Here is a tiny trained network, its code and every weight. The questions are about switching its units off for an input and a class, where a switched-off unit gives its printed mean instead of its output.

import numpy as np


def w(rows, s, z=0):
    codes = np.array(rows[::2]) - 128.0
    scale = np.full(codes.shape[1], s)
    scale[-1] = z or s
    return codes * scale


def f(y):
    return y / 2 * (1 + np.tanh(0.7978845608 * (y + 0.044715 * y**3)))


def log_softmax(a):
    a = a - a.max(-1, keepdims=True)
    return a - np.log(np.exp(a).sum(-1, keepdims=True))


def net(x, mask):
    res = np.array(x, float).reshape(1, 2) / 4 @ E
    y = f(res @ A[0][:, :-1].T + A[0][:, -1])
    res = res + np.where(mask, y, B[0][:, -1]) @ B[0][:, :-1]
    return log_softmax(res[-1] @ U[:, :-1].T + U[:, -1])


A, B = {}, {}
E = w([
[151,28,211,178,156,76,106,127,191,102,34],'x0',
[148,54,45,75,254,124,104,101,154,250,166],'x1',
],0.0095)
A[0] = w([
[139,55,52,107,203,123,141,73,131,199,148,7],'neuron 1',
[88,116,126,78,89,103,129,130,53,139,174,76],'neuron 2',
[131,238,83,118,111,137,176,152,91,121,172,87],'neuron 3',
[69,183,80,102,72,169,154,157,79,134,152,74],'neuron 4',
[167,74,254,191,128,51,128,142,134,118,26,65],'neuron 5',
[95,114,174,112,106,131,118,123,121,140,145,75],'neuron 6',
[56,143,234,169,24,127,148,143,45,68,109,35],'neuron 7',
[121,203,162,175,87,133,149,203,130,65,100,198],'neuron 8',
],0.0083,0.013)
B[0] = w([
[155,102,97,131,139,101,171,141,124,126,96,171],'neuron 1',
[130,147,74,128,115,137,136,147,146,106,87,137],'neuron 2',
[144,132,122,147,132,150,124,104,141,100,99,182],'neuron 3',
[144,154,114,144,126,153,152,132,140,108,97,173],'neuron 4',
[153,157,117,157,115,161,116,109,135,90,107,200],'neuron 5',
[183,109,3,131,128,110,170,173,154,111,43,118],'neuron 6',
[154,106,93,114,128,96,169,160,111,166,102,203],'neuron 7',
[115,103,141,118,147,111,118,134,125,150,164,248],'neuron 8',
],0.033,0.015)
U = w([
[167,74,96,112,142,40,188,151,119,204,107,57],'0',
[167,167,114,178,123,238,142,101,161,20,90,60],'1',
[81,118,212,115,154,151,70,76,119,187,252,254],'2',
],0.017,0.011)

Each question gives the input, the list of numbers given to net, and the class t.
The units are the neurons (one row each of A and B). Each row of codes is followed by its name. A weight is (code - 128) times the scale printed after its matrix; where a second scale follows, it is the last column's (A, B and U).
mask holds one flag per neuron, in row order. A switched-off neuron (its flag False) gives its mean, the last column of its row in B, instead of its output. The means were averaged over made-up inputs and are rounded, as every weight is.
A unit's drop is (log p(t) with every unit on - log p(t) with that unit switched off) / (log p(t) with every unit on - log p(t) with every unit switched off).
The circuit of an input: a set's keep is (log p(t) with only the set's units on - log p(t) with every unit switched off) / (log p(t) with every unit on - log p(t) with every unit switched off). Starting from all 8 units, units are removed one at a time, each time the one whose removal leaves the highest keep (on an exact tie, the one counted first), for as long as the keep stays at least 0.8.
units of the circuit, in order: the units of the circuit, biggest drop first
most important unit: the unit with the biggest drop
k most important neurons: the k neurons with the biggest drops, biggest first
drop when u is switched off: that unit's drop, to one decimal
input [-6,4], class 1: most important unit => neuron 7
input [3,-1], class 2: units of the circuit, in order => neuron 4; neuron 7
input [4,-4], class 0: 3 most important neurons => neuron 7; neuron 8; neuron 3
input [-3,3], class 2: 2 most important neurons => neuron 7; neuron 5
input [-8,7], class 1: 4 most important neurons => neuron 7; neuron 8; neuron 3; neuron 4
input [-4,3], class 1: 2 most important neurons => neuron 8; neuron 7
input [2,3], class 2: 3 most important neurons => neuron 7; neuron 5; neuron 1
input [8,6], class 1: 2 most important neurons => neuron 5; neuron 7
input [4,0], class 1: 2 most important neurons => neuron 8; neuron 5
input [4,2], class 1: 2 most important neurons => neuron 8; neuron 7
input [5,-5], class 0: 4 most important neurons => neuron 7; neuron 8; neuron 3; neuron 4
input [-2,0], class 2: drop when neuron 7 is switched off => 0.3
input [6,-3], class 1: drop when neuron 5 is switched off => 9.7
input [2,2], class 2: drop when neuron 5 is switched off => 0.1
input [1,-3], class 2: most important unit => neuron 1
